Here is a tiny trained network, its code and every weight. The questions are about switching its units off for an input and a class, where a switched-off unit gives its printed mean instead of its output.

import numpy as np


def w(rows, s, z=0):
    codes = np.array(rows[::2]) - 128.0
    scale = np.full(codes.shape[1], s)
    scale[-1] = z or s
    return codes * scale


def norm(h):
    return h / np.sqrt((h * h).mean(-1, keepdims=True) + 1e-5)


def f(y):
    return np.maximum(y, 0)


def log_softmax(a):
    a = a - a.max(-1, keepdims=True)
    return a - np.log(np.exp(a).sum(-1, keepdims=True))


def net(x, mask):
    res = np.array(x, float).reshape(1, 8) / 4 @ E
    u = 0
    for l in range(4):
        y = f(norm(res) @ A[l][:, :-1].T + A[l][:, -1])
        res = res + np.where(mask[u : u + 3], y, B[l][:, -1]) @ B[l][:, :-1]
        u += 3
    return log_softmax(norm(res)[-1] @ U[:, :-1].T + U[:, -1])


A, B = {}, {}
E = w([
[157,142,121,122,127,147,214,214,55],'x0',
[49,202,114,144,146,134,46,71,179],'x1',
[119,122,81,204,207,184,106,74,186],'x2',
[129,114,152,95,200,179,88,121,149],'x3',
[83,174,41,110,96,156,133,64,193],'x4',
[91,181,95,4,84,192,202,184,156],'x5',
[167,155,74,182,119,75,116,169,123],'x6',
[93,126,79,143,140,168,144,110,146],'x7',
],0.004)
A[0] = w([
[160,172,125,37,72,193,110,134,102,3],'L0N1',
[139,151,180,152,205,82,142,124,6,24],'L0N2',
[94,96,90,2,139,136,150,152,141,44],'L0N3',
],0.005,0.00048)
B[0] = w([
[145,12,121,137,151,196,253,164,162,237],'L0N1',
[63,36,114,147,91,61,47,178,35,241],'L0N2',
[194,185,193,112,172,123,105,128,220,251],'L0N3',
],0.0054,0.0029)
A[1] = w([
[52,61,90,73,180,116,73,2,167,151],'L1N1',
[149,210,40,213,99,88,166,184,134,2],'L1N2',
[168,129,236,188,97,190,100,178,68,114],'L1N3',
],0.0031,0.0014)
B[1] = w([
[233,125,188,142,143,196,148,16,129,251],'L1N1',
[112,171,59,242,76,3,119,173,171,176],'L1N2',
[48,109,181,130,141,71,122,201,81,205],'L1N3',
],0.0053,0.0026)
A[2] = w([
[124,131,117,120,104,145,57,69,135,233],'L2N1',
[115,149,144,144,141,137,103,2,155,233],'L2N2',
[139,143,141,104,147,142,158,132,136,1],'L2N3',
],0.0079,0.00057)
B[2] = w([
[140,161,162,225,187,244,195,168,160,198],'L2N1',
[210,132,180,178,168,237,85,1,193,254],'L2N2',
[202,183,123,75,109,91,97,184,88,163],'L2N3',
],0.0059)
A[3] = w([
[126,133,153,1,142,148,165,164,159,251],'L3N1',
[161,191,36,187,116,96,181,153,121,45],'L3N2',
[138,97,155,131,131,84,107,131,70,70],'L3N3',
],0.0077,0.00035)
B[3] = w([
[254,133,24,63,71,216,137,228,39,253],'L3N1',
[41,152,119,48,78,52,110,61,220,210],'L3N2',
[16,123,165,182,184,119,125,151,68,211],'L3N3',
],0.0063,0.0052)
U = w([
[56,27,181,184,183,68,69,200,25,146],'0',
[31,141,25,88,96,38,104,103,204,11],'1',
[227,123,37,1,100,189,153,228,105,102],'2',
[183,128,163,176,208,220,68,11,189,251],'3',
],0.0071,0.0012)

Each question gives the input, the list of numbers given to net, and the class t.
The units are the neurons (one row each of A and B). Each row of codes is followed by its name. A weight is (code - 128) times the scale printed after its matrix; where a second scale follows, it is the last column's (A, B and U).
mask holds one flag per neuron, layer by layer. A switched-off neuron (its flag False) gives its mean, the last column of its row in B, instead of its output. The means were averaged over made-up inputs and are rounded, as every weight is.
A unit's drop is (log p(t) with every unit on - log p(t) with that unit switched off) / (log p(t) with every unit on - log p(t) with every unit switched off).
The circuit of an input: a set's keep is (log p(t) with only the set's units on - log p(t) with every unit switched off) / (log p(t) with every unit on - log p(t) with every unit switched off). Starting from all 12 units, units are removed one at a time, each time the one whose removal leaves the highest keep (on an exact tie, the one counted first), for as long as the keep stays at least 0.8.
circuit, biggest first: the units of the circuit, biggest drop first
k most important neurons: the k neurons with the biggest drops, biggest first
top k neurons in layer l: the k neurons of layer l with the biggest drops, biggest first
input [7,3,5,-5,6,-5,2,5], class 1: 2 most important neurons => [L1N2, L3N2]
input [-8,-7,-7,7,-2,-1,-8,7], class 2: circuit, biggest first => [L3N1, L2N2]
input [-1,-8,-1,0,8,-6,4,8], class 1: circuit, biggest first => [L3N2, L2N2]
input [-5,-3,-1,-8,7,6,4,-2], class 1: circuit, biggest first => [L3N2]
input [0,-4,6,-4,0,-8,3,2], class 0: circuit, biggest first => [L2N2, L0N2, L1N1]
input [-3,-4,4,6,-8,-6,-2,4], class 0: circuit, biggest first => [L0N2, L2N2]
input [2,-2,3,-7,7,2,-3,-6], class 1: 4 most important neurons => [L3N2, L1N2, L1N1, L2N2]
input [-4,7,-2,-6,-5,0,6,1], class 1: top 2 neurons in layer 1 => [L1N1, L1N2]
input [0,-7,-3,-4,2,-4,2,4], class 0: 3 most important neurons => [L3N3, L0N2, L2N1]
input [6,1,-5,3,-6,1,-3,-2], class 0: 2 most important neurons => [L0N2, L3N3]
input [-2,5,1,4,-2,6,4,1], class 2: 3 most important neurons => [L0N1, L3N1, L2N3]
input [-6,0,2,8,-4,8,-5,3], class 2: 3 most important neurons => [L3N1, L0N1, L2N3]
input [1,2,1,-8,-7,3,7,-7], class 0: 3 most important neurons => [L0N2, L3N3, L1N3]
input [8,0,6,1,3,-8,2,4], class 1: 2 most important neurons => [L3N2, L2N2]
input [4,6,3,1,2,-1,4,-5], class 1: top neuron in layer 0 => [L0N3]
